Below is a small trained network, with its code and all its weights. Each question gives an input and a target symbol and asks what happens when units are switched off, that is, made to give their printed mean instead of their output.

import numpy as np


def w(rows, s, z=0):
    codes = np.array(rows[::2]) - 128.0
    scale = np.full(codes.shape[1], s)
    scale[-1] = z or s
    return codes * scale


def f(y):
    return np.maximum(y, 0)


def softmax(a):
    e = np.exp(a - a.max(-1, keepdims=True))
    return e / e.sum(-1, keepdims=True)


def log_softmax(a):
    a = a - a.max(-1, keepdims=True)
    return a - np.log(np.exp(a).sum(-1, keepdims=True))


def net(x, mask):
    ids = ['γδεζλμτφ'.index(c) for c in x.split()]
    T = len(ids)
    res = E[ids] + P[:T]
    r = res
    for j in range(3):
        rows = slice(2 * j, 2 * j + 2)
        q, k, v = (r @ M[0][rows].T for M in (Q, K, V))
        z = softmax(np.where(np.tri(T) > 0, q @ k.T / 2**0.5, -1e9)) @ v
        o = O[0][rows]
        res = res + np.where(mask[j], z, o[:, -1]) @ o[:, :-1]
    y = f(res @ A[0][:, :-1].T + A[0][:, -1])
    res = res + np.where(mask[3:7], y, B[0][:, -1]) @ B[0][:, :-1]
    return log_softmax(res[-1] @ U[:, :-1].T + U[:, -1])


Q, K, V, O, A, B = {}, {}, {}, {}, {}, {}
E = w([
[130,145,70,117,163,169,241],'γ',
[168,181,147,16,158,87,80],'δ',
[144,229,126,155,103,191,13],'ε',
[153,238,243,116,144,88,149],'ζ',
[125,101,18,147,94,216,138],'λ',
[126,58,195,88,14,86,222],'μ',
[133,52,52,110,45,8,205],'τ',
[106,103,164,116,83,254,177],'φ',
],0.0098)
P = w([
[85,163,128,71,93,122,171],'0',
[182,139,128,151,98,123,155],'1',
[39,146,100,139,137,121,141],'2',
[105,68,134,138,188,110,133],'3',
[156,191,137,49,43,119,187],'4',
[255,84,165,76,130,121,156],'5',
[27,148,103,135,168,95,175],'6',
[127,27,134,104,210,110,137],'7',
],0.0095)
Q[0] = w([
[135,117,121,156,147,123,107],'h1',
[123,117,108,147,139,145,165],'h1',
[240,156,137,107,112,133,117],'h2',
[122,223,105,133,37,131,145],'h2',
[1,89,129,158,148,106,120],'h3',
[101,206,108,167,39,132,154],'h3',
],0.028)
K[0] = w([
[151,147,123,126,150,113,104],'h1',
[123,119,93,144,149,117,133],'h1',
[90,58,151,190,209,97,98],'h2',
[2,162,113,98,120,121,118],'h2',
[229,188,104,83,59,151,155],'h3',
[11,193,102,85,109,116,147],'h3',
],0.027)
V[0] = w([
[109,172,169,192,107,100,187],'h1',
[175,51,134,146,117,159,192],'h1',
[112,122,225,172,105,99,140],'h2',
[119,219,171,119,187,130,163],'h2',
[145,131,44,101,164,1,159],'h3',
[96,101,126,119,62,107,3],'h3',
],0.022)
O[0] = w([
[146,124,134,177,81,197,69,202],'h1',
[53,127,95,126,207,176,109,254],'h1',
[62,146,36,59,114,175,81,173],'h2',
[152,37,149,61,162,106,111,89],'h2',
[36,76,168,123,85,27,110,119],'h3',
[67,105,105,160,251,139,157,57],'h3',
],0.012,0.011)
A[0] = w([
[142,246,162,128,163,95,7,78],'n1',
[172,226,188,132,186,50,51,111],'n2',
[85,194,170,142,131,48,67,3],'n3',
[118,104,114,219,122,142,204,73],'n4',
],0.015,0.0044)
B[0] = w([
[97,43,234,125,235,102,144,209],'n1',
[8,128,1,119,58,213,110,183],'n2',
[243,119,34,153,187,140,75,241],'n3',
[148,195,121,20,159,41,164,254],'n4',
],0.0099,0.008)
U = w([
[143,247,166,121,164,103,99,142],'γ',
[146,58,67,33,141,168,142,1],'δ',
[230,128,92,194,126,233,169,133],'ε',
[187,156,190,142,104,148,43,150],'ζ',
[34,232,89,150,128,175,36,139],'λ',
[72,85,191,186,216,112,94,216],'μ',
[157,194,130,180,203,128,9,121],'τ',
[157,103,122,125,255,189,134,108],'φ',
],0.0033,0.0066)

Each question gives the input, a string of symbols that net reads in full, and the target symbol t.
The units are the heads (2 rows each of Q, K, V and O) and the neurons (one row each of A and B). Each row of codes is followed by its name. A weight is (code - 128) times the scale printed after its matrix; where a second scale follows, it is the last column's (O, A, B and U).
mask holds one flag per unit, heads first, then neurons. A switched-off unit (its flag False) gives its mean, the last column of its rows in O or B, instead of its output. The means were averaged over made-up inputs and are rounded, as every weight is.
A unit's drop is (log p(t) with every unit on - log p(t) with that unit switched off) / (log p(t) with every unit on - log p(t) with every unit switched off).
The circuit of an input: a set's keep is (log p(t) with only the set's units on - log p(t) with every unit switched off) / (log p(t) with every unit on - log p(t) with every unit switched off). Starting from all 7 units, units are removed one at a time, each time the one whose removal leaves the highest keep (on an exact tie, the one counted first), for as long as the keep stays at least 0.8.
units of the circuit, in order: the units of the circuit, biggest drop first
most important unit: the unit with the biggest drop
k most important neurons: the k neurons with the biggest drops, biggest first
heads that matter: for each layer, one digit per head in row order, 1 if its drop is at least 0.15 and else 0, layers parted by /
drop when u is switched off: that unit's drop, to one decimal
input μ μ μ τ τ λ, target τ: units of the circuit, in order : [n3 h3 h2]
input φ φ τ λ γ, target τ: most important unit : n3
input τ μ μ ε, target μ: heads that matter : 000
input ζ λ τ μ μ ζ, target μ: heads that matter : 000
input μ μ δ μ λ λ, target λ: heads that matter : 010
input λ μ φ λ λ ζ, target λ: heads that matter : 010
input φ μ φ, target ε: heads that matter : 001
input μ λ μ μ, target γ: heads that matter : 010
input τ μ ζ, target τ: heads that matter : 001
input γ λ λ, target ζ: units of the circuit, in order : [h3 h2]
input ε τ τ δ, target τ: units of the circuit, in order : [n3 h3]
input λ μ γ μ μ, target ζ: heads that matter : 011
input λ λ ε φ μ μ, target ε: 2 most important neurons : [n4 n1]
input ε ζ φ, target φ: units of the circuit, in order : [h3]
input ε λ μ ζ λ λ, target δ: heads that matter : 010
input μ μ τ λ ζ μ μ, target δ: heads that matter : 010
input ε μ λ μ ε μ μ, target φ: heads that matter : 011
input μ μ μ μ ζ τ φ τ, target τ: heads that matter : 011
input μ ζ τ μ μ γ φ τ, target ζ: drop when h3 is switched off : 0.9
input φ φ φ μ λ ε μ μ, target φ: drop when h2 is switched off : 0.1
input μ φ τ δ φ, target τ: drop when h2 is switched off : 0.2
input μ μ λ δ, target μ: drop when n1 is switched off : 1.5
input φ μ τ τ, target λ: units of the circuit, in order : [h2]
